Here is a tiny trained network, its code and every weight. The questions are about switching its units off for an input and a target symbol, where a switched-off unit gives its printed mean instead of its output.

import numpy as np


def w(rows, s, z=0):
    codes = np.array(rows[::2]) - 128.0
    scale = np.full(codes.shape[1], s)
    scale[-1] = z or s
    return codes * scale


def norm(h):
    return h / np.sqrt((h * h).mean(-1, keepdims=True) + 1e-5)


def f(y):
    return np.maximum(y, 0)


def softmax(a):
    e = np.exp(a - a.max(-1, keepdims=True))
    return e / e.sum(-1, keepdims=True)


def log_softmax(a):
    a = a - a.max(-1, keepdims=True)
    return a - np.log(np.exp(a).sum(-1, keepdims=True))


def net(x, mask):
    ids = ['γδζηξστω'.index(c) for c in x.split()]
    T = len(ids)
    res = E[ids] + P[:T]
    r = norm(res)
    for j in range(2):
        rows = slice(3 * j, 3 * j + 3)
        q, k, v = (r @ M[0][rows].T for M in (Q, K, V))
        z = softmax(np.where(np.tri(T) > 0, q @ k.T / 3**0.5, -1e9)) @ v
        o = O[0][rows]
        res = res + np.where(mask[j], z, o[:, -1]) @ o[:, :-1]
    y = f(norm(res) @ A[0][:, :-1].T + A[0][:, -1])
    res = res + np.where(mask[2:14], y, B[0][:, -1]) @ B[0][:, :-1]
    return log_softmax(norm(res)[-1] @ U[:, :-1].T + U[:, -1])


Q, K, V, O, A, B = {}, {}, {}, {}, {}, {}
E = w([
[137,91,128,8],'γ',
[219,42,227,29],'δ',
[40,209,60,111],'ζ',
[99,89,180,24],'η',
[181,110,29,104],'ξ',
[147,98,152,95],'σ',
[56,138,68,53],'τ',
[126,71,91,41],'ω',
],0.011)
P = w([
[115,134,136,171],'0',
[164,134,105,6],'1',
[155,86,125,146],'2',
[108,132,144,168],'3',
[200,170,140,87],'4',
[152,94,82,134],'5',
[106,131,142,165],'6',
[232,177,145,122],'7',
[169,86,76,133],'8',
[103,131,144,164],'9',
[230,179,141,153],'10',
[175,75,83,119],'11',
[102,131,145,162],'12',
[226,184,134,160],'13',
],0.021)
Q[0] = w([
[200,36,96,216],'h0',
[102,78,247,254],'h0',
[101,197,227,128],'h0',
[98,18,101,166],'h1',
[187,27,31,138],'h1',
[111,107,154,237],'h1',
],0.0087)
K[0] = w([
[117,137,106,220],'h0',
[8,211,197,172],'h0',
[103,231,172,91],'h0',
[62,72,150,165],'h1',
[62,147,177,253],'h1',
[141,109,148,152],'h1',
],0.011)
V[0] = w([
[131,221,189,102],'h0',
[96,162,119,47],'h0',
[187,115,45,207],'h0',
[62,3,105,203],'h1',
[78,203,64,161],'h1',
[250,225,215,96],'h1',
],0.0066)
O[0] = w([
[196,234,207,144,1],'h0',
[84,253,70,51,154],'h0',
[129,33,34,216,164],'h0',
[76,109,238,136,138],'h1',
[101,177,132,196,68],'h1',
[173,157,212,202,97],'h1',
],0.0054,0.0029)
A[0] = w([
[51,200,144,187,81],'n0',
[180,120,127,97,244],'n1',
[221,126,110,152,166],'n2',
[197,198,116,183,254],'n3',
[86,176,141,232,63],'n4',
[79,129,97,110,78],'n5',
[212,169,49,83,116],'n6',
[208,82,77,69,252],'n7',
[108,90,134,247,84],'n8',
[117,150,252,180,129],'n9',
[143,116,18,109,99],'n10',
[181,144,60,101,82],'n11',
],0.011,0.006)
B[0] = w([
[152,182,63,178,140],'n0',
[165,146,72,98,205],'n1',
[145,147,130,29,178],'n2',
[255,76,159,82,179],'n3',
[195,151,222,124,133],'n4',
[94,106,154,169,140],'n5',
[160,80,155,27,184],'n6',
[230,113,111,87,248],'n7',
[110,190,76,128,138],'n8',
[81,117,134,223,147],'n9',
[213,132,213,118,172],'n10',
[116,121,192,76,159],'n11',
],0.0098,0.014)
U = w([
[124,167,111,1,3],'γ',
[203,74,252,138,52],'δ',
[194,163,118,158,152],'ζ',
[111,105,214,114,223],'η',
[164,53,10,187,27],'ξ',
[129,48,155,202,243],'σ',
[82,114,38,112,207],'τ',
[64,9,124,94,101],'ω',
],0.013,0.0039)

Each question gives the input, a string of symbols that net reads in full, and the target symbol t.
The units are the heads (3 rows each of Q, K, V and O) and the neurons (one row each of A and B). Each row of codes is followed by its name. A weight is (code - 128) times the scale printed after its matrix; where a second scale follows, it is the last column's (O, A, B and U).
mask holds one flag per unit, heads first, then neurons. A switched-off unit (its flag False) gives its mean, the last column of its rows in O or B, instead of its output. The means were averaged over made-up inputs and are rounded, as every weight is.
A unit's drop is (log p(t) with every unit on - log p(t) with that unit switched off) / (log p(t) with every unit on - log p(t) with every unit switched off).
The circuit of an input: a set's keep is (log p(t) with only the set's units on - log p(t) with every unit switched off) / (log p(t) with every unit on - log p(t) with every unit switched off). Starting from the 12 units with the biggest drops (on a tie, the unit counted first), units are removed one at a time, each time the one whose removal leaves the highest keep (on an exact tie, the one counted first), for as long as the keep stays at least 0.8.
circuit, biggest first: the units of the circuit, biggest drop first
top k neurons: the k neurons with the biggest drops, biggest first
which heads matter: for each layer, one digit per head in row order, 1 if its drop is at least 0.15 and else 0, layers parted by /
drop of u: that unit's drop, to one decimal
input σ ζ δ σ, target σ: top 2 neurons -> n9, n7
input δ γ ζ, target δ: top 4 neurons -> n10, n1, n5, n2
input ξ γ τ, target ξ: circuit, biggest first -> h0, n6
input ξ ζ σ, target ξ: which heads matter -> 10
input σ ω ζ, target σ: top 4 neurons -> n2, n1, n5, n6
input τ δ ζ, target τ: circuit, biggest first -> h1, n3, n7, n6
input γ ξ ξ ξ ζ ζ, target ξ: circuit, biggest first -> h0, n2
input ω ξ ζ, target ω: which heads matter -> 01
input σ ξ η ω δ δ ω σ ξ γ ω γ τ, target τ: top 3 neurons -> n7, n0, n6
input δ γ ζ ζ δ ξ η, target η: top 3 neurons -> n7, n3, n9
input γ ξ ξ τ η σ, target ξ: top 2 neurons -> n6, n3
input ω δ τ, target ω: top neuron -> n3
input ξ ω δ ω ξ ω ξ ω η ξ, target ξ: drop of h0 -> 0.9
input γ ξ γ ζ δ ξ η γ ξ ξ, target ξ: drop of n7 -> 0.1
input ζ ζ ξ η τ ζ γ ζ ζ σ, target σ: drop of n9 -> 0.6
